Below are the code and all the weights of a small trained network. Each question names an input and a target symbol and asks about switching units off, where a switched-off unit gives its printed mean instead of its output.

import numpy as np


def w(rows, s, z=0):
    codes = np.array(rows[::2]) - 128.0
    scale = np.full(codes.shape[1], s)
    scale[-1] = z or s
    return codes * scale


def norm(h):
    return h / np.sqrt((h * h).mean(-1, keepdims=True) + 1e-5)


def f(y):
    return np.maximum(y, 0)


def softmax(a):
    e = np.exp(a - a.max(-1, keepdims=True))
    return e / e.sum(-1, keepdims=True)


def log_softmax(a):
    a = a - a.max(-1, keepdims=True)
    return a - np.log(np.exp(a).sum(-1, keepdims=True))


def net(x, mask):
    ids = ['ΓΘΛΠβεζημξστψω'.index(c) for c in x.split()]
    T = len(ids)
    res = E[ids] + P[:T]
    u = 0
    for l in range(2):
        r = norm(res)
        for j in range(2):
            rows = slice(2 * j, 2 * j + 2)
            q, k, v = (r @ M[l][rows].T for M in (Q, K, V))
            z = softmax(np.where(np.tri(T) > 0, q @ k.T / 2**0.5, -1e9)) @ v
            o = O[l][rows]
            res = res + np.where(mask[u + j], z, o[:, -1]) @ o[:, :-1]
        u += 2
        y = f(norm(res) @ A[l][:, :-1].T + A[l][:, -1])
        res = res + np.where(mask[u : u + 16], y, B[l][:, -1]) @ B[l][:, :-1]
        u += 16
    return log_softmax(norm(res)[-1] @ U[:, :-1].T + U[:, -1])


Q, K, V, O, A, B = {}, {}, {}, {}, {}, {}
E = w([
[151,144,133,160,98,146,206,86,94,111],'Γ',
[91,133,205,139,143,144,167,63,128,142],'Θ',
[133,86,155,151,111,188,199,94,100,78],'Λ',
[75,144,150,105,103,199,223,76,105,131],'Π',
[125,112,188,150,107,191,127,90,125,118],'β',
[157,177,100,130,69,203,103,137,130,93],'ε',
[107,229,122,112,66,148,185,103,91,146],'ζ',
[91,127,120,107,152,98,248,82,88,143],'η',
[174,137,118,133,131,138,87,44,39,142],'μ',
[164,141,199,119,130,68,144,184,157,85],'ξ',
[131,90,104,81,126,1,85,56,90,147],'σ',
[105,115,31,69,84,74,176,128,165,79],'τ',
[158,78,65,183,205,94,107,103,192,66],'ψ',
[28,192,164,63,98,58,65,74,104,152],'ω',
],0.0087)
P = w([
[239,106,166,125,3,135,152,69,226,217],'0',
[195,195,160,110,155,144,167,61,155,105],'1',
[157,120,151,176,36,123,152,103,160,157],'2',
[155,194,132,121,166,132,148,69,119,62],'3',
[113,120,129,205,58,117,139,127,133,145],'4',
[117,184,112,131,183,119,134,91,83,38],'5',
[78,110,115,214,78,109,123,154,98,134],'6',
[82,171,98,149,200,114,129,106,46,2],'7',
[69,101,112,214,87,112,116,163,72,128],'8',
],0.0067)
Q[0] = w([
[48,125,82,195,76,141,115,54,85,76],'L0H1',
[103,34,123,70,135,145,87,188,192,199],'L0H1',
[120,77,179,176,68,77,110,154,145,101],'L0H2',
[173,88,79,76,166,140,118,224,159,254],'L0H2',
],0.0075)
K[0] = w([
[49,136,101,167,128,94,121,159,28,57],'L0H1',
[218,131,153,124,99,217,192,43,145,210],'L0H1',
[88,107,118,90,170,126,150,117,47,38],'L0H2',
[206,103,189,75,132,164,186,20,253,162],'L0H2',
],0.0067)
V[0] = w([
[77,119,85,160,141,230,134,32,78,189],'L0H1',
[156,105,212,130,117,145,124,175,58,124],'L0H1',
[44,119,254,160,122,94,149,150,176,106],'L0H2',
[44,91,84,125,81,201,111,9,205,175],'L0H2',
],0.0035)
O[0] = w([
[80,181,76,234,97,75,109,86,254,49,1],'L0H1',
[77,115,137,147,168,181,112,146,55,150,134],'L0H1',
[119,175,152,154,178,146,141,230,194,186,165],'L0H2',
[24,83,176,103,100,131,121,87,202,32,73],'L0H2',
],0.004,0.0037)
A[0] = w([
[177,111,153,98,151,129,113,179,102,179,56],'L0N1',
[156,169,109,137,108,59,130,138,140,113,71],'L0N2',
[174,96,42,119,96,156,69,159,192,160,93],'L0N3',
[78,88,87,144,62,165,108,155,126,132,97],'L0N4',
[139,204,120,183,161,153,123,138,168,90,71],'L0N5',
[148,104,149,137,157,111,123,148,87,80,73],'L0N6',
[89,104,117,128,87,122,170,123,132,224,158],'L0N7',
[88,43,143,123,116,170,187,198,158,125,51],'L0N8',
[157,66,143,212,117,154,129,118,109,159,79],'L0N9',
[142,194,159,109,141,141,83,104,124,112,111],'L0N10',
[155,129,134,43,166,134,79,181,159,143,96],'L0N11',
[96,106,149,105,191,80,144,106,158,71,134],'L0N12',
[117,107,104,135,67,195,1,156,143,133,146],'L0N13',
[152,111,85,171,64,143,134,115,105,168,74],'L0N14',
[134,114,141,69,126,157,138,91,70,79,3],'L0N15',
[124,82,107,141,100,109,71,89,148,126,132],'L0N16',
],0.0068,0.0046)
B[0] = w([
[104,103,136,130,134,117,91,97,145,27,252],'L0N1',
[118,101,153,111,123,171,164,130,121,181,171],'L0N2',
[171,139,154,26,159,141,132,204,210,91,169],'L0N3',
[140,163,123,92,177,187,96,204,114,116,187],'L0N4',
[81,68,169,199,119,119,190,129,113,99,174],'L0N5',
[102,117,116,62,120,126,140,95,165,143,210],'L0N6',
[133,147,116,202,75,57,189,158,114,118,220],'L0N7',
[92,67,83,75,109,152,132,27,81,100,158],'L0N8',
[141,61,102,125,148,178,78,108,134,82,213],'L0N9',
[163,96,99,118,142,103,181,125,79,71,205],'L0N10',
[70,180,107,210,110,159,149,119,176,109,184],'L0N11',
[171,180,98,168,111,173,89,197,134,146,201],'L0N12',
[64,98,226,96,192,187,136,121,166,205,204],'L0N13',
[187,117,77,123,100,156,81,107,108,88,199],'L0N14',
[128,152,145,44,186,67,126,180,164,104,169],'L0N15',
[132,117,129,3,153,107,108,99,152,147,185],'L0N16',
],0.0056,0.0031)
Q[1] = w([
[139,216,97,119,193,74,171,101,114,69],'L1H1',
[186,151,100,107,131,158,119,139,195,166],'L1H1',
[113,134,184,85,177,132,172,140,74,8],'L1H2',
[161,204,107,134,180,178,109,94,129,111],'L1H2',
],0.013)
K[1] = w([
[132,166,50,139,137,60,113,186,135,77],'L1H1',
[153,139,135,97,93,146,126,106,254,112],'L1H1',
[76,117,55,143,177,127,77,181,70,150],'L1H2',
[28,163,116,147,136,92,49,89,170,90],'L1H2',
],0.0095)
V[1] = w([
[193,111,211,148,134,158,51,137,114,34],'L1H1',
[155,102,64,54,106,104,167,142,253,112],'L1H1',
[113,212,177,91,58,66,55,104,71,149],'L1H2',
[63,194,167,106,57,214,128,173,55,95],'L1H2',
],0.0053)
O[1] = w([
[72,114,67,90,110,191,82,121,196,190,253],'L1H1',
[126,140,87,147,189,160,102,219,17,90,173],'L1H1',
[119,217,195,117,69,64,41,139,152,102,88],'L1H2',
[254,185,160,121,80,227,138,128,135,104,142],'L1H2',
],0.0058,0.0047)
A[1] = w([
[171,137,100,195,125,110,129,130,65,129,81],'L1N1',
[125,100,105,102,180,106,83,120,119,133,103],'L1N2',
[140,126,111,122,125,173,163,147,111,108,109],'L1N3',
[109,126,148,121,139,160,105,131,144,64,147],'L1N4',
[182,166,160,11,160,164,162,142,129,195,2],'L1N5',
[143,166,159,163,129,129,107,201,146,195,126],'L1N6',
[70,107,126,137,127,148,166,129,74,166,100],'L1N7',
[173,221,130,141,91,119,108,134,126,138,62],'L1N8',
[126,122,149,164,99,67,120,84,157,125,80],'L1N9',
[94,154,68,155,218,111,149,103,128,146,20],'L1N10',
[88,189,140,92,152,85,123,83,104,153,92],'L1N11',
[106,188,100,134,130,147,170,67,131,116,91],'L1N12',
[152,151,100,138,138,160,146,172,96,96,150],'L1N13',
[148,115,150,131,92,138,141,110,166,141,132],'L1N14',
[178,145,57,149,117,159,124,87,145,138,76],'L1N15',
[128,119,101,138,103,141,85,184,128,158,161],'L1N16',
],0.011,0.0082)
B[1] = w([
[113,105,138,116,158,174,80,184,129,130,153],'L1N1',
[143,167,136,139,137,161,135,95,178,128,163],'L1N2',
[125,136,107,144,136,99,144,90,89,127,213],'L1N3',
[142,139,82,130,112,97,131,151,115,172,222],'L1N4',
[180,151,125,46,153,255,180,177,54,230,200],'L1N5',
[132,91,137,164,142,159,83,74,82,121,184],'L1N6',
[166,172,102,126,134,99,112,136,169,89,158],'L1N7',
[137,123,37,151,134,162,104,125,154,122,158],'L1N8',
[148,127,101,134,181,138,118,118,112,167,145],'L1N9',
[99,95,13,139,69,164,139,62,41,99,156],'L1N10',
[83,87,137,170,92,153,149,181,111,146,148],'L1N11',
[167,97,165,106,131,99,109,125,135,167,166],'L1N12',
[96,118,180,122,111,143,98,117,171,123,254],'L1N13',
[92,158,127,137,150,135,123,138,125,99,203],'L1N14',
[93,156,136,98,168,94,113,169,124,111,157],'L1N15',
[167,90,158,118,124,146,125,111,107,137,203],'L1N16',
],0.012,0.0071)
U = w([
[69,190,157,110,230,136,79,204,101,41,57],'Γ',
[92,198,156,205,237,122,164,77,175,169,123],'Θ',
[74,131,27,156,139,139,194,87,64,78,103],'Λ',
[182,193,172,148,52,98,172,79,164,99,252],'Π',
[44,115,162,123,77,199,136,113,234,136,90],'β',
[168,176,111,81,135,183,180,165,71,194,152],'ε',
[190,209,57,180,60,131,52,178,157,122,81],'ζ',
[181,98,132,202,187,79,186,195,149,124,229],'η',
[95,205,135,28,173,69,29,37,124,151,42],'μ',
[184,53,187,197,135,156,92,73,84,109,115],'ξ',
[163,66,101,109,103,21,83,114,121,230,126],'σ',
[155,52,133,48,42,87,131,159,148,95,129],'τ',
[198,61,107,106,218,109,122,160,255,110,143],'ψ',
[22,151,139,185,73,87,133,189,81,189,119],'ω',
],0.0085,0.0035)

Each question gives the input, a string of symbols that net reads in full, and the target symbol t.
The units are the heads (2 rows each of Q, K, V and O) and the neurons (one row each of A and B). Each row of codes is followed by its name. A weight is (code - 128) times the scale printed after its matrix; where a second scale follows, it is the last column's (O, A, B and U).
mask holds one flag per unit, layer by layer, with each layer's heads first. A switched-off unit (its flag False) gives its mean, the last column of its rows in O or B, instead of its output. The means were averaged over made-up inputs and are rounded, as every weight is.
A unit's drop is (log p(t) with every unit on - log p(t) with that unit switched off) / (log p(t) with every unit on - log p(t) with every unit switched off).
The circuit of an input: a set's keep is (log p(t) with only the set's units on - log p(t) with every unit switched off) / (log p(t) with every unit on - log p(t) with every unit switched off). Starting from the 12 units with the biggest drops (on a tie, the unit counted first), units are removed one at a time, each time the one whose removal leaves the highest keep (on an exact tie, the one counted first), for as long as the keep stays at least 0.8.
units of the circuit, in order: the units of the circuit, biggest drop first
top k neurons: the k neurons with the biggest drops, biggest first
k most important neurons of layer l: the k neurons of layer l with the biggest drops, biggest first
input β μ ξ ξ ξ ω ξ ε, target ζ: units of the circuit, in order => L1H2, L1N8
input β ξ ψ, target ψ: units of the circuit, in order => L1N5, L0N3
input ξ σ Λ σ β β β Λ, target Θ: 3 most important neurons of layer 0 => L0N12, L0N5, L0N1
input ζ ξ μ ξ ξ ω, target ζ: units of the circuit, in order => L1H2, L1N8, L0N12
input Γ ξ Π ξ β, target β: units of the circuit, in order => L1H1, L1N5
input η σ ε ζ Λ, target Λ: units of the circuit, in order => L1N3, L1N5, L1N6
input ε τ Γ β Θ ψ, target Λ: units of the circuit, in order => L1N10
input ξ ψ ξ ξ ξ ψ ξ, target ψ: top 2 neurons => L0N1, L1N7
input ξ β ξ ξ β Λ Λ σ ξ, target β: 2 most important neurons of layer 0 => L0N7, L0N10
input ψ Π Θ, target Θ: top 3 neurons => L1N9, L1N5, L1N14
input ξ ε ξ β μ β, target σ: units of the circuit, in order => L0H1, L1N4, L1N12, L1N5
input ε ξ ξ β ε β, target μ: 3 most important neurons of layer 1 => L1N5, L1N12, L1N15
input τ ξ ε ξ ξ ξ Θ, target Θ: top 3 neurons => L1N14, L1N9, L1N5
input ξ ε ξ ε β, target β: units of the circuit, in order => L1H1
input ξ ζ ξ σ, target ω: units of the circuit, in order => L1N11, L1H2
input ξ β ξ, target β: 3 most important neurons of layer 0 => L0N8, L0N1, L0N4
input Θ Γ Λ ε, target μ: top 4 neurons => L1N12, L1N15, L1N5, L1N3
input ε ξ ξ ε τ, target τ: top 3 neurons => L0N7, L1N5, L1N13
input ψ ε ξ Λ Γ ξ τ ξ ω, target ω: 3 most important neurons of layer 1 => L1N11, L1N5, L1N16
input ξ ξ τ ζ ξ β μ β ω, target ω: units of the circuit, in order => L1N11
input ξ η μ ξ ξ ζ ε ε, target Π: top 2 neurons => L0N5, L1N5
input Θ ω Λ τ, target ζ: top 2 neurons => L0N12, L1N8
input Λ ξ ψ ξ ψ ξ ξ Λ, target ε: top 2 neurons => L0N3, L1N5
input τ β ε ψ ε β, target Λ: top 2 neurons => L1N10, L0N12
input ξ η τ Λ ξ τ μ, target μ: top 3 neurons => L1N15, L1N5, L0N13
input ξ ξ σ ζ Γ, target Γ: top 2 neurons => L1N15, L1N1
input ξ ξ ξ τ ε σ ξ, target τ: top 2 neurons => L1N5, L0N6
input ξ ζ ζ ξ Π, target Π: top 2 neurons => L0N7, L1N5
input Γ ξ ξ ζ ψ, target ψ: 2 most important neurons of layer 0 => L0N3, L0N9
input ξ ξ ξ ψ β ξ μ β ξ, target μ: top neuron => L1N9
